Each row of numbers stands for one object and depends on some of the facts below. Use the named rows to name the rest.

Facts:
simu	klelifla	taklur; plefi	klelifla	stenem; gegin	klelifla	drabes; floplur	klelifla	zistaskon; floplur	klelifla	grepun
dape	klelifla	flibrur; dape	klelifla	dizi; dape	klelifla	neklorun; dape	klelifla	skazu; vubruk	klelifla	dukluk
vubruk	klelifla	klaklu; plosto	klelifla	bresa; plosto	klelifla	pligres; plosto	klelifla	gugeplil; droso	klelifla	vustos
riratrus	klelifla	munen; stubrak	klelifla	dako; defebro	klelifla	skaplim; defebro	klelifla	poplas; defebro	klelifla	tonibu
ladul	klelifla	gigrol; tafli	klelifla	metrur; ruplu	klelifla	flibrur; ruplu	klelifla	bruklobel; ruplu	klelifla	fusin
ruplu	klelifla	neklorun; zoga	klelifla	gostuk; zoga	klelifla	guvaral; beda	klelifla	plustar; tumok	klelifla	peflum
tumok	klelifla	grepun; skudri	klelifla	flaskal; tusis	klelifla	flarotro; puvarem	klelifla	klebun; puvarem	klelifla	kidum
puvarem	klelifla	kipus; zefim	klelifla	drabris; radru	klelifla	bobon; radru	klelifla	munen; radru	klelifla	fleke
stonen	klelifla	klufudi; stonen	klelifla	gostuk; klegri	klelifla	ploral; fuvin	klelifla	staru; sodok	klelifla	dresas
sodok	klelifla	skivolor; vutek	klelifla	skasas; vutek	klelifla	skikas; vutek	klelifla	geme; rupleplu	klelifla	kotres
rupleplu	klelifla	mudun; rupleplu	klelifla	guvaral; tifur	klelifla	skasas; flobre	klelifla	skasken; fastusku	klelifla	gefin
fastusku	klelifla	tonibu; tedrul	klelifla	triklur; festul	klelifla	skaplim; festul	klelifla	tonibu; rison	klelifla	drabris
fogan	klelifla	flapar; pezim	klelifla	bobon; pezim	klelifla	gritreven; pezim	klelifla	stenem; geflok	klelifla	degros
geflok	klelifla	skasken; geflok	klelifla	totri; stuklal	klelifla	dastofes; grinofes	klelifla	troruk; platrak	klelifla	gimem
droval	klelifla	dogrum; droval	klelifla	triklur; skefus	klelifla	tekon; losutrin	klelifla	gragren; bidrituk	klelifla	skaplim
kliskar	klelifla	britro; zeskek	klelifla	brona; zeskek	klelifla	drazor; zeskek	klelifla	kleklodror; karum	klelifla	seranel
karum	klelifla	britro; karum	klelifla	dastofes; drebas	klelifla	bresa; flolakul	klelifla	branas; griven	klelifla	zitrak
griven	klelifla	drabes; brubon	klelifla	gragro; seplustu	klelifla	stoskam; trivi	klelifla	staflal; trivi	klelifla	plofan
dipa	klelifla	gitudre; dipa	klelifla	degros; sopestir	breklak	losin; simu	breklak	nobruk; klidre	breklak	stuklal
klidre	breklak	mapa; bribram	breklak	sadrem; bribram	breklak	klunur; stabrur	breklak	nostem; dastofes	breklak	zekimar
plosto	breklak	segitrek; losin	breklak	branas; losin	breklak	kipus; favi	breklak	britro; favi	breklak	tekon
favi	breklak	sudrar; nobruk	breklak	fogan; grogo	breklak	ladul; grogo	breklak	mogrofo; riratrus	breklak	klufudi
mapa	breklak	riratrus; mapa	breklak	nostem; mapa	breklak	geme; zavun	breklak	brubon; stiskeru	breklak	beda
stiskeru	breklak	fifir; stiskeru	breklak	stabrur; gruto	breklak	sadrem; staflal	breklak	lefluflim; stenem	breklak	fogan
fluka	breklak	peflum; fluka	breklak	plustar; ladul	breklak	kleklodror; ladul	breklak	gradro; tafli	breklak	bradrek
ruplu	breklak	degros; zoga	breklak	vubruk; zoga	breklak	tumok; beda	breklak	triklur; sebril	breklak	triklur
sebril	breklak	skefus; ditem	breklak	drada; figutem	breklak	ruplu; kidum	breklak	tekon; gragro	breklak	poplas
gragro	breklak	klidre; skaplim	breklak	zegroli; radru	breklak	stoskam; stonen	breklak	peflum; gima	breklak	kotres
gima	breklak	gugeplil; stiro	breklak	skikas; troruk	breklak	flaskal; troruk	breklak	sudrar; kimum	breklak	totik
tustal	breklak	zaplar; dako	breklak	fleflazik; dako	breklak	triklur; dako	breklak	geme; geme	breklak	flapar
geme	breklak	sidu; geme	breklak	droso; tiskis	breklak	segitrek; tiskis	breklak	zorin; tiskis	breklak	dazo
fuvin	breklak	brona; fuvin	breklak	trivi; fuvin	breklak	losin; sikles	breklak	fogan; sikles	breklak	bradrek
fifir	breklak	degros; gigrol	breklak	zeskek; gigrol	breklak	klistin; sodok	breklak	gitudre; sodok	breklak	klipla
vutek	breklak	segitrek; rupleplu	breklak	lefluflim; rupleplu	breklak	mogrofo; dresas	breklak	geme; dresas	breklak	bamel
dresas	breklak	plogrutru; zorin	breklak	segitrek; zorin	breklak	klistin; munen	breklak	stabrur; bruklobel	breklak	bidrituk
bruklobel	breklak	losutrin; bruklobel	breklak	mapa; lotrek	breklak	klistin; bripul	breklak	skasas; bripul	breklak	staru
bribi	breklak	zeskek; dridros	breklak	drazor; stetegril	breklak	gegin; tifur	breklak	vubruk; tifur	breklak	drabes
neklorun	breklak	klidre; trisu	breklak	bamel; trisu	breklak	plogrutru; skasas	breklak	zekimar; skasas	breklak	beda
skasas	breklak	bradrek; ploral	breklak	dako; sadrem	breklak	kluskur; brona	breklak	gruto; drazor	breklak	fifir
degros	breklak	zorin; skivolor	breklak	floplur; skivolor	breklak	zoga; klunur	breklak	trimel; rison	breklak	lotrek
zitrak	breklak	plofan; pezim	breklak	gigrol; pezim	breklak	gradro; drabes	breklak	plosto; drabes	breklak	totri
drabes	breklak	sudrar; geflok	breklak	gruto; geflok	breklak	stabrur; kluskur	breklak	lotrek; nepe	breklak	fusin
platrak	breklak	droso; stoskam	breklak	bribram; stoskam	breklak	poplas; mogrofo	breklak	stenem; skefus	breklak	stiro
skefus	breklak	klipla; skefus	breklak	ditem; losutrin	breklak	nobruk; bidrituk	breklak	drada; nostem	breklak	godukom
gragren	breklak	gima; gragren	breklak	zaplar; kliskar	breklak	tevas; fleke	breklak	branas; kipus	breklak	zekimar
triklur	breklak	rison; triklur	breklak	degros; plofan	breklak	grusos; zaplar	breklak	gruto; zaplar	breklak	lubol
zaplar	breklak	klunur; zaplar	breklak	droso; zazok	breklak	sidu; segitrek	breklak	godukom; segitrek	breklak	dazo
drebas	breklak	munen; zedril	breklak	klipla; skasken	breklak	plosto; staru	breklak	zeskek; klufudi	breklak	karum
klipla	breklak	sopestir; klipla	breklak	stoskam; lubol	breklak	fusin; lubol	breklak	tiskis; lubol	breklak	skikas
flolakul	breklak	mogrofo; kleklodror	breklak	drabris; tekon	breklak	brona; tekon	breklak	gruto; bamel	breklak	trivi
bamel	breklak	tustal; bamel	breklak	losin; gradro	breklak	lotrek; brubon	breklak	klunur; stupustur	breklak	gigrol
dizi	breklak	flobre; dizi	breklak	mizono; skazu	breklak	karum; klistin	breklak	trimel; totri	breklak	mudun
fleflazik	breklak	geme; zekluple	breklak	tevas; zekluple	breklak	stenem; zekluple	breklak	kulos; plustar	breklak	drazor
drada	breklak	fusin; drada	breklak	flapar; trivi	breklak	brona; trivi	breklak	skefus; metrur	breklak	puvarem
dipa	breklak	sopestir; lefluflim	breklak	klunur; klebun	breklak	skasas; klebun	breklak	drebas; flaskal	breklak	plogrutru
drustim	breklak	gruto; drustim	breklak	totri; sudrar	breklak	bobon; sudrar	breklak	totri

Known rows:
 3  0 -9 -2  9 -6  3  1  0  1  0 -1 -7 12  1  7 -3 -2 -2 -3  2  1  0  1 -1 -4 -2 -2  0  5 -1  4  0  3 -1  1  1  1  6  1  3 -3 -3  1 -1 -1 -1 -2  0  4 -> tusis
-1  1 -1 -2 -2 -1 -1 -4  2  0  0 -2 -2 -2  2 -7 -3 -1 -4  1  0  2  0 -2  1  3  2  1  1  0  3  3  0 -1  0 -1  1 -2  1 -1 -2  1  1 -3 -2  2  1  2  0  0 -> skazu
  7  -7 -21 -12  15 -14  -7  -2   3  -4   2   9   0  22  -2   0  -2  -8   8  -9   5   0  -8   7  10  11  -4  -4  -3   4  -2  19 -20   3   1   1  -6   0   1  -2  12   2  -9  -5  -5   9   1  -2   3  -7 -> karum
  1   1   6   1  -2   4  -1  -2  -2  -1  -1   0   2  -1  -1 -12   3   0   0   0   0   0   0  -1   1  -1   1   2  -1  -1   3  -1   0  -2  -2   0  -1   2  -2  -1  -5  -1   3  -6   3   2   2   2   1  -3 -> dridros
-1  1 -1  0 -2  3  0 -2  1  2 -1 -1 -2  0  2  8 -5  0  2  0  0  0  0 -2 -1  1 -1  1  0 -3  0  2  1 -1  1  1 -3 -3  0  0 -4  2 -1  5 -4  0  0  2  0 -1 -> zegroli
 -1   1   2   0  -2   4   1  -2   1  -1   1   0   3 -10  -2   7   2   1   5   1  -2   0   1  -1  -1   3   4   0   1  -4  -1  -2   0   0   3  -1  -3   0  -6  -1  -6  -1   1  -3  -1  -1   0   1  -1  -3 -> klipla
 1  0  1 -1 -6  6  1 -1  5 -1  1  0  3 -6  0 12  2  2  7  1 -3 -1  1 -2 -4  9  4  1  2 -6 -2  1 -1  0  4 -1 -3  0 -3 -2 -9 -4  2 -5  0 -2  1  1 -2 -3 -> losin
-2  1  0  0 -1  2 -1 -1  0  1  0 -1  0 -6 -1  3 -4  0  1  0  0  0 -1 -2  0 -3 -1  0  0 -2  0 -2  0 -1  1  0 -2 -2 -2  0 -3  3 -2  5 -4  0  0  1  0 -1 -> gugeplil
 -2   1   8   3  -4   5  -2   0  -1  -1   0   0   4  -4  -3 -11   3   1   0  -2   1  -2  -1   0   1  -4  -1   1  -1  -1   2  -5  -1  -2  -2   0  -1   3  -4   0  -3   1   2   0   2   1   2   1   1  -4 -> zorin
-2  0  5  4 -3  4 -1  1 -5  0  0  2  5 -8 -5 -2  1  0  4  1  0 -3  0  0  2 -8  0  0 -1 -3  0 -7  1 -1  0  1 -2  1 -5  0 -2  2  0  3  0 -1  0  0  0 -2 -> sadrem
  3  -5  -2  -1   1  -4  -5  -2   5  -3   0   5  10   2   2   1   1  -2  12  -1   2  -3  -4   3  14  10  -3  -2  -2  -4   0   2 -12  -2   3   2  -5  -3  -4  -4   6   4  -2   3  -2   4   0  -1   1  -6 -> britro
 1 -1 -4 -1 10 -5  5  1  3 -2  1  1 -1  0 -3  5  3 -1  3 -2  1  0  0  3  2 -6  1 -3  1  4 -1 -4 -3  3  1 -2  2  2  0  1  5 -3 -2 -1  1 -1 -1 -4  0  3 -> trivi
 4 -3 -6 -2  1 -9  1  4 -6  2 -1  5 -1  7 -2 -4  3 -1 -9  2  1 -2  0  0 -6 -9  1 -2  0  6 -3  3  3  3 -3  0  4  3  4  3  3 -3 -2 -7  4 -4 -3 -2  0  5 -> rupleplu
  1   0   7   1  -3   1  -1  -2  -2  -2  -1   0   4  -2  -2 -16   5   1  -2   1   0   0   0  -1   0   3   3   2  -1   0   3  -1   0  -3  -1  -1   0   2  -2  -2  -4  -2   5 -10   4   1   1   1   0  -2 -> stiskeru
 0  0 -1  0 -2  1  0 -2  0  2 -1 -1 -2 -1  2  2 -3  0  0  1  0  0  0 -2  0  1  0  1  0 -2  1  2  1 -1  1  1 -1 -3  1 -1 -4  1 -1  2 -3  0  0  2  0  0 -> dukluk
  0  -1   1  -1 -15   3  -5   4  -2   4   0   3  -1   2   5   9  -2   3  -4   3  -4  -2   0  -2 -10   8  -1   2   2  -4  -5   8   2  -2   0  -1   0  -3   2   0  -3   3   0   0  -1  -1   0   3  -2  -1 -> kulos
 -3  -2  -9   5  16  -4   0   2   6   3   1  -2 -16   8   9  -3  -3   1  -2  -6  -2   6   1   4   0   6  -1  -1   1   7   5   7  -3   9   1  -4   9   0   6   4   1  -1   1   2   0   5  -2  -4  -1  -2 -> riratrus
-2  1  4  4 -3  6 -2  2 -5  0  0  3  4 -8 -5 -1  0  0  3 -1  0 -3 -1  1  0 -8 -1  1 -1 -3 -1 -7  1 -1 -1  1 -3  2 -7  1 -3  3 -1  3  0 -1  1  0  1 -5 -> trimel
 0  1  7  1 -3  5 -2 -1  0 -1  0  0  1 -1 -1 -6  0  0  1 -2  0 -1 -1 -1 -1 -1 -1  2  0 -1  2 -2 -1 -2 -1  0 -1  2 -2 -1 -4 -1  3 -5  2  2  2  1  1 -4 -> plustar

Rows to name:
No name comes twice in this set of rows, the named rows included.
 10  -9 -20  -9   3 -16  -7   2  -4   0   0  11   1  21   2   0   4  -4  -1  -1   1  -2  -3   4   0  12   0  -2  -2   4  -5  21 -10   4  -1   2  -2   0   4  -1   7   0  -5 -10   0   3  -2  -1   1  -1 | kliskar
-1  2  1 -2  1  4  1 -1  5 -1  1 -1  2 -8 -2 11 -4  0  5  1 -3 -2  1 -3 -2 -4  2  0  2 -5 -1  2  1  0  3 -2 -5  0 -5 -1 -5 -1  2 -5 -3 -1  1  1  0 -4 | gitudre
-2  0 12  4 -1  3  1  1 12  0 -1 -4  6 -4  6  8 -6  3  4  2 -2 -3  1 -3  8 -4 -5 -2  2 -3  1 -4  0 -5  1  0 -2 -3  0 -2  4  2  4  6 -2 -1  1  0  0 -2 | totri
 3  1 -1  1  8 -3  2  3  0 -2  0  1 -4 10 -4 -4  2 -1 -2 -6  3 -1 -1  2 -2 -8 -3 -2  0  6  1 -2 -1  1 -3 -1  2  5  1  2  3 -4 -1 -3  3  0  1 -3  1 -1 | ruplu
 4 -2 -7 -2  9 -8  6  0  2 -1  0  1  1  3 -2  1  6 -1  0  0  1  1  1  1  2 -2  4 -3  0  4 -1 -1 -1  4  1  0  3  2  2  0  3 -7  0 -6  3 -3 -2 -3 -1  4 | fuvin
 2  0 -1 -1  5 -3  3  3  6 -2  1  0 -5 10 -1  1  1  0 -3 -5  2  0 -1  1 -3 -2 -3 -2  2  8  0  1 -3  1 -2 -3  3  5  4  1  4 -5  0 -6  3  0  1 -2  0  1 | drebas
  0   2  12  -2   8  -1   1   0  16  -2  -1  -6   6  -1   2  -3 -12   4  -5   4  -4  -5   1  -7   7 -16  -2  -2   3  -1   4   5   3  -6  -1  -3  -3   0  -1  -2   4  -1   9 -12  -1   0   3   1   2  -3 | skasken
 2 -2 -5 -3  1 -1 -3 -3 -1  1 -1  2  1  2  2 -1 -3 -2  3  0  1  0 -2 -1  4  5  0  1 -1 -2  0  6 -4  0  1  2 -4 -3  0 -2 -1  2 -2  0 -4  2  0  1  1 -2 | seranel
  3   1   2  -5  24 -10   5   3  18  -3  -1  -4   4   5   0   1 -12   1  -8   4  -4  -6   2  -5   7 -30  -1  -6   4   5   1  10   6   0  -2  -4  -1   3   0   1  12  -6   8 -18   0  -3   0  -3   2   1 | geflok
 -1   3  10   0   4   5  -1   2   9  -2   0  -2   4  -3  -2   2  -8   2   0  -1  -3  -5   0  -4   0 -16  -2   0   2  -2   1   2   2  -4  -1  -3  -5   3  -6   0   0  -1   6  -8   0   0   3   1   1  -7 | degros
  5  -2  -4  14  24   0  -3  10 -14  -5  11   1  -3  18 -15  11  13  -1  -6  10   2   2   1  13 -13  34   4  -3 -14   0  -9   6  11  -2  -5  12  -2  11  -3   2  20  -6  -5   7  -3   3   3  -4   0   5 | rison
 0 -2  7  3 -3 -2  1 -2  5  2 -2 -3  3  0  7 -5  0  2  0  4  0  1  0 -3  7  6 -2  0  0 -2  3 -3  0 -4  0  2  1 -3  3 -3  2  1  3  4  0  0  0  1  0  3 | skivolor
 2  0  1  0 -8  6  0 -1  2  0  0  1  1 -2  1 10  2  2  5  1 -3 -1  1 -2 -4 10  3  1  1 -5 -2  4  1 -1  3 -1 -3  1 -2 -1 -9 -4  2 -7  1 -2  1  2 -2 -3 | kipus

The same objects again, as new rows of numbers:
Known rows:
  0   6 -16  14  -3  -2  -2   2 -23  -1  -1  -7   1 -> plogrutru
 -6   6 -25  10   3  -8  -2   5 -20  -3   0  -9   3 -> ladul
-16   9 -11  -2   0   3  -2 -11 -24   3  -9  -9  -4 -> klunur
  3   9 -12  14   4  -3  -2  -1 -20   0  -8 -11   0 -> flaskal
-12   8 -13   8   3  -1   4   1 -18   2  -5  -6  -1 -> zaplar
 -5   8 -13   9   2  -2   0   5 -23  -1   0 -11   6 -> sadrem
  1   5 -15  12  -4  -2  -4   2 -25  -2   0  -8   2 -> grusos
 -4   7 -15  12   3  -6   2   8 -18  -3  -1  -8   5 -> drustim
 -6   5 -25   9   2 -10  -2   3 -20  -5  -3  -7  -1 -> flolakul
 12   2  -6   0 -10  -5  -8  -5 -41 -11   0 -19 -17 -> poplas
 -8   2 -27  13  -4  -9  -2   9 -20  -1   4  -1   0 -> droval
 -3   8 -20  14   4  -5  -1   0 -18  -1  -6 -10  -1 -> klidre
 -3  11 -22  27   6  -2   3   0 -11  10 -14  -6 -10 -> geme
  5   6  -8  13  -4   0  -5   0 -26  -1  -3 -10   2 -> flarotro
 -8   2 -29  15  -5 -11  -2  10 -18  -1   3   1  -2 -> tumok
 -8   9 -12  -2   3  -8  -4  -2 -10   4  -1 -10   9 -> zorin
 -1   6 -17  10   2  -7  -4   0 -22  -5  -5  -9   0 -> zekluple
  2   5 -17   9   2  -9  -6  -1 -24  -8  -7 -10   0 -> sikles
 -6  10 -24  19   6  -3   2  -1 -14   3  -8  -9  -5 -> mapa

Name these rows:
No name comes twice in this set of rows, the named rows included.
 -9   3 -31  11  -4  -9  -2   9 -20  -1   6  -2   0 | zeskek
 18   3   2  -2 -10  -2  -9  -8 -44 -11  -3 -22 -18 | tonibu
  1   6 -18   7   2 -10  -7  -3 -24  -9  -8 -10  -2 | mogrofo
-17   5 -36   9   3 -20   0   9  -2   3  -1   2  -2 | vutek
 15   5  -1  -3  -4  -5  -8  -8 -40 -11  -7 -24 -17 | skaplim
-19   6 -20   0   0  -3   0  -5 -21   1  -6  -5  -6 | brubon
 -4   7 -19  15   5  -6   0   3 -15  -1  -5  -8   1 | stabrur
 -7   5 -25  14   4 -11   2  11 -16  -4   1  -5   3 | fuvin
 -8   1 -20  13   2 -10  -3   6 -19  -3  -2  -5   3 | beda
  5  10  -9  12   5  -5  -3   0 -16  -1  -9 -10   2 | drabes
 12   3  -6   1  -9  -5  -7  -4 -40  -9   0 -18 -15 | gefin
  1   8  -6  15   4  -4   4  14 -18  -2  -1  -8  10 | tekon
  4   8 -11  16  -3   2  -3  -1 -24   2  -4  -9   0 | flapar
  4   2  -4  11   2  -8  -7   2 -22  -3  -9  -7   5 | drazor

